Here is a tiny trained network, its code and every weight. The questions are about switching its units off for an input and a class, where a switched-off unit gives its printed mean instead of its output.

import numpy as np


def w(rows, s, z=0):
    codes = np.array(rows[::2]) - 128.0
    scale = np.full(codes.shape[1], s)
    scale[-1] = z or s
    return codes * scale


def f(y):
    return y / 2 * (1 + np.tanh(0.7978845608 * (y + 0.044715 * y**3)))


def log_softmax(a):
    a = a - a.max(-1, keepdims=True)
    return a - np.log(np.exp(a).sum(-1, keepdims=True))


def net(x, mask):
    res = np.array(x, float).reshape(1, 4) / 4 @ E
    y = f(res @ A[0][:, :-1].T + A[0][:, -1])
    res = res + np.where(mask, y, B[0][:, -1]) @ B[0][:, :-1]
    return log_softmax(res[-1] @ U[:, :-1].T + U[:, -1])


A, B = {}, {}
E = w([
[54,105,126,56,241,95],'x0',
[39,188,161,254,138,140],'x1',
[101,181,209,60,72,61],'x2',
[161,222,50,113,152,109],'x3',
],0.0084)
A[0] = w([
[161,167,136,177,79,139,78],'N0',
[198,115,136,63,136,117,210],'N1',
[151,218,26,121,128,48,81],'N2',
[96,174,108,212,142,83,84],'N3',
[145,170,112,152,38,204,52],'N4',
[153,67,64,165,156,206,91],'N5',
[161,254,60,151,151,80,58],'N6',
[184,84,98,103,130,91,40],'N7',
[135,179,196,105,89,57,210],'N8',
[152,56,204,165,128,103,137],'N9',
[186,74,135,86,136,98,91],'N10',
[173,62,85,70,88,130,84],'N11',
[74,3,194,143,85,147,43],'N12',
[149,118,103,57,100,134,131],'N13',
[163,67,101,161,162,223,130],'N14',
[145,190,163,103,55,33,82],'N15',
[119,163,211,83,81,86,90],'N16',
[176,66,40,76,129,147,143],'N17',
[208,119,180,185,97,111,15],'N18',
[164,181,127,136,60,140,194],'N19',
[140,106,28,203,180,158,136],'N20',
[138,157,167,90,92,87,77],'N21',
[203,144,151,160,72,147,100],'N22',
[209,95,146,98,150,90,54],'N23',
[75,67,106,136,223,26,186],'N24',
[70,110,118,99,202,110,186],'N25',
[105,170,152,193,153,143,59],'N26',
[86,126,203,162,130,196,43],'N27',
[190,99,80,78,148,62,89],'N28',
[111,145,90,94,240,74,59],'N29',
[134,115,105,154,47,115,117],'N30',
[213,132,114,191,73,202,119],'N31',
[107,140,160,79,56,49,3],'N32',
[130,234,28,120,125,74,18],'N33',
[24,163,148,199,222,141,114],'N34',
[95,173,178,97,87,48,92],'N35',
[171,146,82,168,33,175,152],'N36',
[69,166,138,223,146,82,113],'N37',
[84,52,201,129,95,97,44],'N38',
[179,46,79,71,134,144,86],'N39',
],0.0082,0.0021)
B[0] = w([
[164,197,165,77,155,102,172],'N0',
[110,151,203,173,96,121,198],'N1',
[145,35,52,149,104,88,194],'N2',
[132,141,183,180,85,62,190],'N3',
[171,168,147,70,184,101,185],'N4',
[31,168,61,180,204,158,191],'N5',
[178,36,62,126,52,62,195],'N6',
[124,198,122,170,65,90,158],'N7',
[55,109,88,170,169,212,208],'N8',
[171,41,98,153,134,119,171],'N9',
[129,189,208,197,102,52,173],'N10',
[99,195,176,166,83,70,188],'N11',
[211,2,29,129,55,12,202],'N12',
[99,163,180,169,62,96,174],'N13',
[20,127,23,188,181,212,191],'N14',
[104,152,74,156,197,176,200],'N15',
[47,128,35,201,195,178,195],'N16',
[74,168,159,156,105,110,202],'N17',
[176,142,117,80,180,76,160],'N18',
[163,100,144,100,201,160,186],'N19',
[38,151,117,185,162,171,209],'N20',
[79,155,114,180,173,139,164],'N21',
[184,153,166,97,198,130,181],'N22',
[132,187,158,179,96,79,162],'N23',
[216,138,174,66,196,147,222],'N24',
[170,156,171,48,197,141,203],'N25',
[161,166,166,212,83,58,180],'N26',
[144,127,126,141,66,53,178],'N27',
[142,134,162,152,95,104,188],'N28',
[175,109,143,72,199,97,198],'N29',
[148,128,129,57,192,130,160],'N30',
[143,111,163,71,222,102,214],'N31',
[82,167,83,203,193,126,180],'N32',
[178,16,6,140,57,33,186],'N33',
[154,168,196,132,99,84,254],'N34',
[55,152,88,160,206,169,194],'N35',
[149,124,175,81,208,108,209],'N36',
[156,181,217,173,73,104,221],'N37',
[143,59,49,111,148,70,179],'N38',
[124,140,173,173,115,91,195],'N39',
],0.0059,0.0075)
U = w([
[32,167,60,177,193,170,101],'0',
[139,213,198,175,59,82,95],'1',
[179,27,44,121,93,78,132],'2',
[183,165,166,33,218,130,87],'3',
[113,138,150,104,116,189,234],'4',
[132,167,81,36,20,246,12],'5',
],0.012,0.011)

Each question gives the input, the list of numbers given to net, and the class t.
The units are the neurons (one row each of A and B). Each row of codes is followed by its name. A weight is (code - 128) times the scale printed after its matrix; where a second scale follows, it is the last column's (A, B and U).
mask holds one flag per neuron, in row order. A switched-off neuron (its flag False) gives its mean, the last column of its row in B, instead of its output. The means were averaged over made-up inputs and are rounded, as every weight is.
A unit's drop is (log p(t) with every unit on - log p(t) with that unit switched off) / (log p(t) with every unit on - log p(t) with every unit switched off).
The circuit of an input: a set's keep is (log p(t) with only the set's units on - log p(t) with every unit switched off) / (log p(t) with every unit on - log p(t) with every unit switched off). Starting from the 12 units with the biggest drops (on a tie, the unit counted first), units are removed one at a time, each time the one whose removal leaves the highest keep (on an exact tie, the one counted first), for as long as the keep stays at least 0.8.
units of the circuit, in order: the units of the circuit, biggest drop first
unit that matters most: the unit with the biggest drop
k most important neurons: the k neurons with the biggest drops, biggest first
drop of u: that unit's drop, to one decimal
input [6,-6,8,-8], class 0: units of the circuit, in order -> (N16 N32)
input [8,-2,-3,8], class 2: 3 most important neurons -> (N33 N2 N6)
input [6,7,-6,4], class 1: unit that matters most -> N34
input [1,4,1,5], class 2: units of the circuit, in order -> (N33 N6)
input [0,2,5,-5], class 0: units of the circuit, in order -> (N16 N8)
input [8,2,-6,5], class 3: 3 most important neurons -> (N24 N29 N25)
input [-5,4,0,5], class 2: units of the circuit, in order -> (N6 N33)
input [-5,-5,2,6], class 2: 4 most important neurons -> (N33 N2 N6 N37)
input [-5,2,-4,-3], class 3: units of the circuit, in order -> (N31 N36 N4)
input [-3,-1,-5,-3], class 0: 2 most important neurons -> (N14 N5)
input [2,5,-4,-5], class 1: 2 most important neurons -> (N34 N37)
input [-5,-7,1,-6], class 1: 2 most important neurons -> (N11 N10)
input [8,0,4,8], class 2: 3 most important neurons -> (N33 N2 N6)
input [2,-6,5,-6], class 1: unit that matters most -> N10
input [7,-6,-8,0], class 0: drop of N5 -> 0.2
input [-7,1,6,-5], class 3: drop of N30 -> 0.1
input [-4,0,3,-4], class 2: drop of N24 -> 0.2
input [-4,-5,0,-3], class 1: drop of N11 -> 0.1
